Here is a tiny trained network, its code and every weight. The questions are about switching its units off for an input and a target symbol, where a switched-off unit gives its printed mean instead of its output.

import numpy as np


def w(rows, s, z=0):
    codes = np.array(rows[::2]) - 128.0
    scale = np.full(codes.shape[1], s)
    scale[-1] = z or s
    return codes * scale


def norm(h):
    return h / np.sqrt((h * h).mean(-1, keepdims=True) + 1e-5)


def f(y):
    return y / 2 * (1 + np.tanh(0.7978845608 * (y + 0.044715 * y**3)))


def softmax(a):
    e = np.exp(a - a.max(-1, keepdims=True))
    return e / e.sum(-1, keepdims=True)


def log_softmax(a):
    a = a - a.max(-1, keepdims=True)
    return a - np.log(np.exp(a).sum(-1, keepdims=True))


def net(x, mask):
    ids = ['Δαζηλστψω'.index(c) for c in x.split()]
    T = len(ids)
    res = E[ids] + P[:T]
    u = 0
    for l in range(2):
        r = norm(res)
        for j in range(2):
            rows = slice(2 * j, 2 * j + 2)
            q, k, v = (r @ M[l][rows].T for M in (Q, K, V))
            z = softmax(np.where(np.tri(T) > 0, q @ k.T / 2**0.5, -1e9)) @ v
            o = O[l][rows]
            res = res + np.where(mask[u + j], z, o[:, -1]) @ o[:, :-1]
        u += 2
        y = f(norm(res) @ A[l][:, :-1].T + A[l][:, -1])
        res = res + np.where(mask[u : u + 4], y, B[l][:, -1]) @ B[l][:, :-1]
        u += 4
    return log_softmax(norm(res)[-1] @ U[:, :-1].T + U[:, -1])


Q, K, V, O, A, B = {}, {}, {}, {}, {}, {}
E = w([
[134,86,102,107],'Δ',
[98,154,122,50],'α',
[38,237,45,254],'ζ',
[43,122,160,46],'η',
[125,113,109,101],'λ',
[136,73,123,101],'σ',
[85,78,135,92],'τ',
[76,90,119,127],'ψ',
[116,118,182,70],'ω',
],0.0099)
P = w([
[243,188,157,254],'0',
[191,80,61,71],'1',
[157,73,76,52],'2',
[138,73,89,41],'3',
[133,76,82,26],'4',
[103,55,90,26],'5',
],0.004)
Q[0] = w([
[98,104,25,147],'L0H0',
[41,148,1,29],'L0H0',
[248,156,222,172],'L0H1',
[162,180,151,199],'L0H1',
],0.0081)
K[0] = w([
[98,145,44,179],'L0H0',
[119,216,118,254],'L0H0',
[111,13,75,183],'L0H1',
[169,77,68,188],'L0H1',
],0.0083)
V[0] = w([
[106,50,182,125],'L0H0',
[72,90,80,139],'L0H0',
[102,249,108,88],'L0H1',
[122,120,67,153],'L0H1',
],0.012)
O[0] = w([
[229,175,22,119,1],'L0H0',
[132,240,169,100,109],'L0H0',
[68,163,152,90,161],'L0H1',
[197,140,255,142,116],'L0H1',
],0.0081,0.0031)
A[0] = w([
[125,80,198,73,139],'L0N0',
[253,136,144,194,6],'L0N1',
[198,167,167,121,101],'L0N2',
[144,91,131,25,114],'L0N3',
],0.0075,0.0019)
B[0] = w([
[196,100,109,81,253],'L0N0',
[54,186,158,28,183],'L0N1',
[117,97,1,155,106],'L0N2',
[93,84,108,178,253],'L0N3',
],0.0091,0.0028)
Q[1] = w([
[106,171,251,125],'L1H0',
[126,160,112,180],'L1H0',
[68,133,114,90],'L1H1',
[150,129,143,169],'L1H1',
],0.021)
K[1] = w([
[3,103,100,74],'L1H0',
[142,64,108,87],'L1H0',
[117,238,159,232],'L1H1',
[130,68,69,54],'L1H1',
],0.013)
V[1] = w([
[125,124,115,10],'L1H0',
[90,126,71,183],'L1H0',
[145,187,106,144],'L1H1',
[76,177,167,144],'L1H1',
],0.014)
O[1] = w([
[23,137,169,69,252],'L1H0',
[121,24,14,216,22],'L1H0',
[102,222,48,1,42],'L1H1',
[82,81,111,29,112],'L1H1',
],0.0088,0.0036)
A[1] = w([
[132,131,69,234,4],'L1N0',
[184,179,165,209,83],'L1N1',
[96,167,61,151,126],'L1N2',
[133,91,248,77,120],'L1N3',
],0.012,0.0035)
B[1] = w([
[59,227,214,154,151],'L1N0',
[15,149,102,68,168],'L1N1',
[254,116,108,139,146],'L1N2',
[248,192,132,124,254],'L1N3',
],0.0094,0.0092)
U = w([
[162,42,217,190,147],'Δ',
[74,197,109,10,83],'α',
[43,236,174,201,70],'ζ',
[26,32,216,78,120],'η',
[209,205,33,115,168],'λ',
[109,76,88,227,253],'σ',
[160,110,178,43,93],'τ',
[208,228,251,91,43],'ψ',
[58,67,18,83,160],'ω',
],0.013,0.0039)

Each question gives the input, a string of symbols that net reads in full, and the target symbol t.
The units are the heads (2 rows each of Q, K, V and O) and the neurons (one row each of A and B). Each row of codes is followed by its name. A weight is (code - 128) times the scale printed after its matrix; where a second scale follows, it is the last column's (O, A, B and U).
mask holds one flag per unit, layer by layer, with each layer's heads first. A switched-off unit (its flag False) gives its mean, the last column of its rows in O or B, instead of its output. The means were averaged over made-up inputs and are rounded, as every weight is.
A unit's drop is (log p(t) with every unit on - log p(t) with that unit switched off) / (log p(t) with every unit on - log p(t) with every unit switched off).
unit that matters most: the unit with the biggest drop
k most important neurons of layer l: the k neurons of layer l with the biggest drops, biggest first
which heads matter: for each layer, one digit per head in row order, 1 if its drop is at least 0.15 and else 0, layers parted by /
drop of u: that unit's drop, to one decimal
input Δ ζ ψ Δ λ ζ, target ψ: unit that matters most => L0H1
input ζ Δ ω, target ω: which heads matter => 00 / 11
input Δ Δ η ζ, target η: which heads matter => 10 / 11
input ψ η Δ Δ σ, target α: which heads matter => 11 / 11
input Δ λ ζ Δ Δ Δ, target Δ: which heads matter => 11 / 10
input α Δ τ, target η: which heads matter => 11 / 00
input σ α Δ Δ, target ζ: which heads matter => 10 / 01
input σ σ τ, target ζ: which heads matter => 10 / 01
input α α λ, target η: which heads matter => 11 / 00
input ψ ψ α ζ τ, target α: which heads matter => 11 / 01
input Δ Δ ω τ, target ψ: 2 most important neurons of layer 0 => L0N1, L0N3
input α α α η ω, target η: which heads matter => 11 / 11
input λ σ τ, target Δ: which heads matter => 10 / 00
input ζ ψ σ τ ω Δ, target ω: unit that matters most => L1H1
input τ Δ Δ ζ ζ, target λ: 2 most important neurons of layer 0 => L0N3, L0N1
input σ ω Δ, target ζ: 2 most important neurons of layer 0 => L0N1, L0N3
input Δ α Δ η τ, target ψ: drop of L0N1 => 3.6
input η τ τ α, target ω: drop of L0H1 => 0.8
input Δ ω ζ, target ω: drop of L0N3 => 0.2
input η η α, target ω: drop of L0N0 => 0.0
input ψ α η σ, target α: unit that matters most => L0N1
input ψ Δ τ, target α: 2 most important neurons of layer 0 => L0N1, L0N2
